Below is a small trained network, with its code and all its weights. Each question gives an input and a class and asks what happens when units are switched off, that is, made to give their printed mean instead of their output.

import numpy as np


def w(rows, s, z=0):
    codes = np.array(rows[::2]) - 128.0
    scale = np.full(codes.shape[1], s)
    scale[-1] = z or s
    return codes * scale


def f(y):
    return np.maximum(y, 0)


def log_softmax(a):
    a = a - a.max(-1, keepdims=True)
    return a - np.log(np.exp(a).sum(-1, keepdims=True))


def net(x, mask):
    res = np.array(x, float).reshape(1, 4) / 4 @ E
    y = f(res @ A[0][:, :-1].T + A[0][:, -1])
    res = res + np.where(mask, y, B[0][:, -1]) @ B[0][:, :-1]
    return log_softmax(res[-1] @ U[:, :-1].T + U[:, -1])


A, B = {}, {}
E = w([
[144,209,236,155,10,109,177,76,88,117,93],'x0',
[194,155,129,168,47,117,52,173,158,142,121],'x1',
[67,134,128,56,72,205,140,53,199,136,53],'x2',
[75,63,139,119,152,126,129,213,47,1,163],'x3',
],0.0094)
A[0] = w([
[8,126,171,23,77,216,170,56,138,106,16,127],'n0',
[75,17,115,120,223,130,124,204,63,81,133,74],'n1',
[153,185,218,176,21,119,96,172,108,59,74,68],'n2',
[202,169,140,208,81,32,68,244,71,153,178,81],'n3',
[68,2,73,87,205,134,103,233,109,46,198,226],'n4',
[74,62,69,106,176,86,175,130,9,80,200,11],'n5',
[91,128,163,112,153,104,202,145,99,105,171,82],'n6',
],0.0062,0.0013)
B[0] = w([
[155,100,58,188,208,197,153,191,224,73,202,226],'n0',
[122,181,181,105,55,84,112,128,24,128,89,221],'n1',
[116,112,122,23,56,83,93,75,108,180,57,216],'n2',
[100,151,134,195,161,143,202,197,93,47,186,240],'n3',
[155,158,174,41,6,58,60,1,102,204,15,252],'n4',
[135,194,159,147,123,90,144,110,67,63,176,209],'n5',
[157,94,159,113,104,131,101,104,85,123,115,169],'n6',
],0.0081,0.012)
U = w([
[131,141,246,114,89,28,151,112,19,103,108,62],'0',
[141,97,84,73,111,122,83,98,181,201,62,252],'1',
[132,99,76,202,195,202,177,206,178,40,255,66],'2',
],0.008,0.0034)

Each question gives the input, the list of numbers given to net, and the class t.
The units are the neurons (one row each of A and B). Each row of codes is followed by its name. A weight is (code - 128) times the scale printed after its matrix; where a second scale follows, it is the last column's (A, B and U).
mask holds one flag per neuron, in row order. A switched-off neuron (its flag False) gives its mean, the last column of its row in B, instead of its output. The means were averaged over made-up inputs and are rounded, as every weight is.
A unit's drop is (log p(t) with every unit on - log p(t) with that unit switched off) / (log p(t) with every unit on - log p(t) with every unit switched off).
The circuit of an input: a set's keep is (log p(t) with only the set's units on - log p(t) with every unit switched off) / (log p(t) with every unit on - log p(t) with every unit switched off). Starting from all 7 units, units are removed one at a time, each time the one whose removal leaves the highest keep (on an exact tie, the one counted first), for as long as the keep stays at least 0.8.
units of the circuit, in order: the units of the circuit, biggest drop first
top k neurons: the k neurons with the biggest drops, biggest first
drop when u is switched off: that unit's drop, to one decimal
input [-3,0,-3,-3], class 1: units of the circuit, in order	(n5)
input [-1,2,4,-1], class 2: top 2 neurons	(n4; n2)
input [-7,-5,-5,-5], class 0: top 4 neurons	(n1; n0; n5; n2)
input [6,0,4,5], class 1: top 2 neurons	(n2; n3)
input [-5,-1,-6,-7], class 2: top 3 neurons	(n4; n2; n1)
input [8,-3,3,-6], class 1: top 2 neurons	(n3; n2)
input [8,1,7,-1], class 1: top 3 neurons	(n2; n3; n5)
input [-3,-4,6,-4], class 2: top 2 neurons	(n0; n4)
input [-2,-7,8,3], class 2: top 2 neurons	(n0; n2)
input [-8,6,-7,5], class 0: drop when n0 is switched off	0.0
input [-8,0,-6,-4], class 0: drop when n1 is switched off	0.1
input [-2,-2,-4,-4], class 2: drop when n1 is switched off	0.3
